Here is a tiny trained network, its code and every weight. The questions are about switching its units off for an input and a class, where a switched-off unit gives its printed mean instead of its output.

import numpy as np


def w(rows, s, z=0):
    codes = np.array(rows[::2]) - 128.0
    scale = np.full(codes.shape[1], s)
    scale[-1] = z or s
    return codes * scale


def norm(h):
    return h / np.sqrt((h * h).mean(-1, keepdims=True) + 1e-5)


def f(y):
    return np.maximum(y, 0)


def log_softmax(a):
    a = a - a.max(-1, keepdims=True)
    return a - np.log(np.exp(a).sum(-1, keepdims=True))


def net(x, mask):
    res = np.array(x, float).reshape(1, 2) / 4 @ E
    u = 0
    for l in range(2):
        y = f(norm(res) @ A[l][:, :-1].T + A[l][:, -1])
        res = res + np.where(mask[u : u + 10], y, B[l][:, -1]) @ B[l][:, :-1]
        u += 10
    return log_softmax(norm(res)[-1] @ U[:, :-1].T + U[:, -1])


A, B = {}, {}
E = w([
[80,129,3,99,179,98,185,201,144],'x0',
[4,82,158,228,177,134,73,146,94],'x1',
],0.014)
A[0] = w([
[163,126,133,127,149,57,55,171,119,73],'L0N1',
[114,128,149,135,55,183,152,38,147,168],'L0N2',
[159,63,199,123,135,169,122,130,238,120],'L0N3',
[55,127,145,146,165,136,151,144,111,176],'L0N4',
[138,47,86,159,75,136,104,131,170,71],'L0N5',
[160,201,158,158,168,86,97,198,153,75],'L0N6',
[156,89,3,155,134,105,185,86,135,141],'L0N7',
[80,115,160,182,194,169,88,54,124,109],'L0N8',
[225,226,167,85,187,63,127,103,133,167],'L0N9',
[152,122,198,81,129,109,130,200,65,3],'L0N10',
],0.0059,0.0043)
B[0] = w([
[111,127,172,179,61,115,149,161,88,128],'L0N1',
[32,235,65,117,174,98,128,178,169,214],'L0N2',
[104,198,123,147,176,90,144,222,159,178],'L0N3',
[232,132,98,60,82,162,159,129,46,203],'L0N4',
[78,106,123,120,58,108,131,97,112,128],'L0N5',
[120,172,192,109,133,161,140,112,160,128],'L0N6',
[115,254,161,195,124,181,84,103,81,218],'L0N7',
[236,136,45,104,133,107,44,157,102,215],'L0N8',
[167,30,88,182,183,161,89,136,26,254],'L0N9',
[48,170,122,86,127,113,159,106,107,128],'L0N10',
],0.0065,0.006)
A[1] = w([
[128,90,151,115,126,129,134,139,138,109],'L1N1',
[96,96,100,126,141,111,150,134,148,116],'L1N2',
[177,134,132,94,80,114,175,96,158,4],'L1N3',
[104,99,170,154,139,136,101,132,110,57],'L1N4',
[145,161,108,138,118,150,106,149,96,169],'L1N5',
[165,126,131,79,95,130,160,91,167,80],'L1N6',
[145,144,236,144,79,132,110,71,158,15],'L1N7',
[107,134,122,146,125,140,121,74,143,90],'L1N8',
[83,116,97,105,130,103,194,151,182,37],'L1N9',
[51,2,151,171,148,123,104,111,122,75],'L1N10',
],0.019,0.0037)
B[1] = w([
[131,104,100,170,132,158,98,104,87,128],'L1N1',
[173,161,192,137,125,184,149,43,132,149],'L1N2',
[156,40,122,105,120,123,140,176,101,182],'L1N3',
[176,108,82,100,136,157,176,136,109,173],'L1N4',
[102,101,173,135,94,93,103,99,159,248],'L1N5',
[175,48,113,115,68,130,130,198,109,179],'L1N6',
[2,232,91,182,234,155,149,93,142,195],'L1N7',
[130,125,140,113,109,80,118,76,155,133],'L1N8',
[32,210,211,217,218,180,65,62,116,157],'L1N9',
[245,75,102,33,52,99,172,194,147,184],'L1N10',
],0.011,0.015)
U = w([
[230,19,73,100,102,160,164,187,84,184],'0',
[39,249,92,166,208,176,156,110,103,224],'1',
[100,89,171,156,27,25,39,60,156,112],'2',
[113,104,153,128,128,134,169,126,192,32],'3',
[138,106,165,124,140,123,189,76,165,2],'4',
],0.017,0.0058)

Each question gives the input, the list of numbers given to net, and the class t.
The units are the neurons (one row each of A and B). Each row of codes is followed by its name. A weight is (code - 128) times the scale printed after its matrix; where a second scale follows, it is the last column's (A, B and U).
mask holds one flag per neuron, layer by layer. A switched-off neuron (its flag False) gives its mean, the last column of its row in B, instead of its output. The means were averaged over made-up inputs and are rounded, as every weight is.
A unit's drop is (log p(t) with every unit on - log p(t) with that unit switched off) / (log p(t) with every unit on - log p(t) with every unit switched off).
The circuit of an input: a set's keep is (log p(t) with only the set's units on - log p(t) with every unit switched off) / (log p(t) with every unit on - log p(t) with every unit switched off). Starting from the 12 units with the biggest drops (on a tie, the unit counted first), units are removed one at a time, each time the one whose removal leaves the highest keep (on an exact tie, the one counted first), for as long as the keep stays at least 0.8.
circuit, biggest first: the units of the circuit, biggest drop first
k most important neurons: the k neurons with the biggest drops, biggest first
top k neurons in layer l: the k neurons of layer l with the biggest drops, biggest first
drop of u: that unit's drop, to one decimal
input [-5,6], class 0: circuit, biggest first => L1N10
input [-3,-3], class 2: top 3 neurons in layer 0 => L0N9, L0N2, L0N4
input [-3,-1], class 2: 2 most important neurons => L0N2, L1N7
input [2,3], class 2: 2 most important neurons => L0N4, L0N9
input [4,1], class 1: 2 most important neurons => L0N9, L0N8
input [-3,4], class 0: 2 most important neurons => L0N7, L1N4
input [7,8], class 0: 2 most important neurons => L1N10, L1N7
input [3,-3], class 2: top 4 neurons in layer 0 => L0N7, L0N4, L0N2, L0N9
input [4,0], class 1: top 2 neurons in layer 0 => L0N9, L0N8
input [0,-3], class 2: 2 most important neurons => L0N9, L1N7
input [3,-2], class 2: top 2 neurons in layer 0 => L0N7, L0N2
input [-2,-1], class 2: drop of L1N7 => 0.6
input [-4,3], class 1: drop of L0N9 => 3.2
input [-5,8], class 0: drop of L1N10 => 0.9
input [-7,3], class 1: most important neuron => L1N7
